Below is a small trained network, with its code and all its weights. Each question gives an input and a class and asks what happens when units are switched off, that is, made to give their printed mean instead of their output.

import numpy as np


def w(rows, s, z=0):
    codes = np.array(rows[::2]) - 128.0
    scale = np.full(codes.shape[1], s)
    scale[-1] = z or s
    return codes * scale


def f(y):
    return y / 2 * (1 + np.tanh(0.7978845608 * (y + 0.044715 * y**3)))


def log_softmax(a):
    a = a - a.max(-1, keepdims=True)
    return a - np.log(np.exp(a).sum(-1, keepdims=True))


def net(x, mask):
    res = np.array(x, float).reshape(1, 6) / 4 @ E
    y = f(res @ A[0][:, :-1].T + A[0][:, -1])
    res = res + np.where(mask, y, B[0][:, -1]) @ B[0][:, :-1]
    return log_softmax(res[-1] @ U[:, :-1].T + U[:, -1])


A, B = {}, {}
E = w([
[241,21,31,162,44],'x0',
[55,150,246,240,3],'x1',
[98,109,149,115,139],'x2',
[230,85,239,153,177],'x3',
[23,92,68,214,221],'x4',
[142,163,97,180,155],'x5',
],0.0064)
A[0] = w([
[179,196,175,192,194,194],'n1',
[87,130,156,90,136,23],'n2',
[151,130,176,229,119,40],'n3',
[140,136,203,104,45,126],'n4',
[171,23,112,140,92,120],'n5',
[80,151,140,143,68,91],'n6',
[206,120,86,151,95,128],'n7',
[96,71,254,108,248,142],'n8',
[72,148,119,246,100,118],'n9',
[139,147,54,66,193,187],'n10',
[125,134,91,129,169,96],'n11',
[100,107,160,11,68,191],'n12',
[67,41,139,166,176,141],'n13',
[59,92,202,63,174,174],'n14',
[212,45,202,165,171,96],'n15',
[67,161,119,249,52,115],'n16',
[205,89,208,175,171,165],'n17',
[141,82,116,143,110,27],'n18',
[143,80,98,169,132,136],'n19',
[136,67,83,147,64,170],'n20',
[141,157,88,196,138,204],'n21',
[197,157,135,115,71,90],'n22',
[159,75,48,189,70,253],'n23',
[186,155,167,67,99,253],'n24',
],0.0097,0.0021)
B[0] = w([
[59,142,91,109,113,204],'n1',
[177,171,112,90,99,141],'n2',
[191,56,167,134,114,187],'n3',
[175,59,64,143,253,226],'n4',
[97,220,114,88,147,220],'n5',
[184,57,169,67,72,179],'n6',
[95,116,158,70,162,202],'n7',
[116,72,133,74,127,254],'n8',
[155,71,146,128,187,211],'n9',
[158,4,139,102,53,225],'n10',
[177,93,150,130,104,156],'n11',
[92,105,122,220,171,195],'n12',
[191,178,82,132,219,190],'n13',
[93,144,116,157,167,205],'n14',
[76,137,89,134,57,240],'n15',
[166,81,128,91,142,239],'n16',
[19,54,133,118,97,236],'n17',
[165,229,199,112,177,143],'n18',
[109,154,163,82,196,169],'n19',
[59,201,129,92,141,203],'n20',
[55,123,160,143,132,167],'n21',
[122,153,97,119,192,191],'n22',
[70,134,137,88,163,246],'n23',
[63,115,45,174,216,220],'n24',
],0.0059,0.0075)
U = w([
[36,52,147,113,93,185],'0',
[249,2,166,70,157,121],'1',
[142,126,110,173,250,182],'2',
[104,99,181,83,162,147],'3',
[24,186,203,91,174,85],'4',
[61,91,105,216,143,152],'5',
[211,183,171,191,90,1],'6',
],0.0078,0.0037)

Each question gives the input, the list of numbers given to net, and the class t.
The units are the neurons (one row each of A and B). Each row of codes is followed by its name. A weight is (code - 128) times the scale printed after its matrix; where a second scale follows, it is the last column's (A, B and U).
mask holds one flag per neuron, in row order. A switched-off neuron (its flag False) gives its mean, the last column of its row in B, instead of its output. The means were averaged over made-up inputs and are rounded, as every weight is.
A unit's drop is (log p(t) with every unit on - log p(t) with that unit switched off) / (log p(t) with every unit on - log p(t) with every unit switched off).
The circuit of an input: a set's keep is (log p(t) with only the set's units on - log p(t) with every unit switched off) / (log p(t) with every unit on - log p(t) with every unit switched off). Starting from the 12 units with the biggest drops (on a tie, the unit counted first), units are removed one at a time, each time the one whose removal leaves the highest keep (on an exact tie, the one counted first), for as long as the keep stays at least 0.8.
units of the circuit, in order: the units of the circuit, biggest drop first
most important unit: the unit with the biggest drop
top k neurons: the k neurons with the biggest drops, biggest first
input [-5,-8,3,-7,-4,2], class 1: units of the circuit, in order => [n10]
input [6,3,3,5,0,-1], class 4: units of the circuit, in order => [n5; n10; n20; n23]
input [-1,5,7,4,-8,-7], class 2: units of the circuit, in order => [n4; n24]
input [2,2,-6,8,-1,-6], class 0: units of the circuit, in order => [n17; n15]
input [-3,7,5,8,-5,2], class 0: top 3 neurons => [n17; n15; n1]
input [2,8,-7,-4,-6,-5], class 1: units of the circuit, in order => [n6; n4]
input [-7,6,6,-6,8,-1], class 2: units of the circuit, in order => [n13; n9]
input [-5,3,-3,8,8,-1], class 0: units of the circuit, in order => [n8; n17]
input [3,-2,0,7,-8,8], class 2: top 2 neurons => [n24; n22]
input [-7,6,8,4,8,-8], class 2: top 4 neurons => [n13; n14; n10; n9]
input [5,0,-1,5,-3,-3], class 0: units of the circuit, in order => [n17; n15]
input [8,6,0,3,-5,-8], class 4: units of the circuit, in order => [n5; n20]
input [-4,0,5,5,-1,1], class 0: units of the circuit, in order => [n8; n17; n5; n1]
input [2,-3,2,8,-8,-1], class 0: most important unit => n17
input [8,8,6,1,8,-4], class 1: top 3 neurons => [n16; n3; n9]
input [-2,-8,4,-7,6,1], class 1: units of the circuit, in order => [n10; n11]
input [-8,-8,-7,0,7,6], class 1: top 2 neurons => [n10; n11]
input [5,-3,-3,5,-6,0], class 2: top 2 neurons => [n24; n22]
input [-7,8,-6,4,-6,-7], class 1: top 2 neurons => [n4; n6]
input [1,4,1,-3,2,3], class 1: most important unit => n16
input [-3,2,0,8,5,8], class 0: top 3 neurons => [n17; n8; n1]
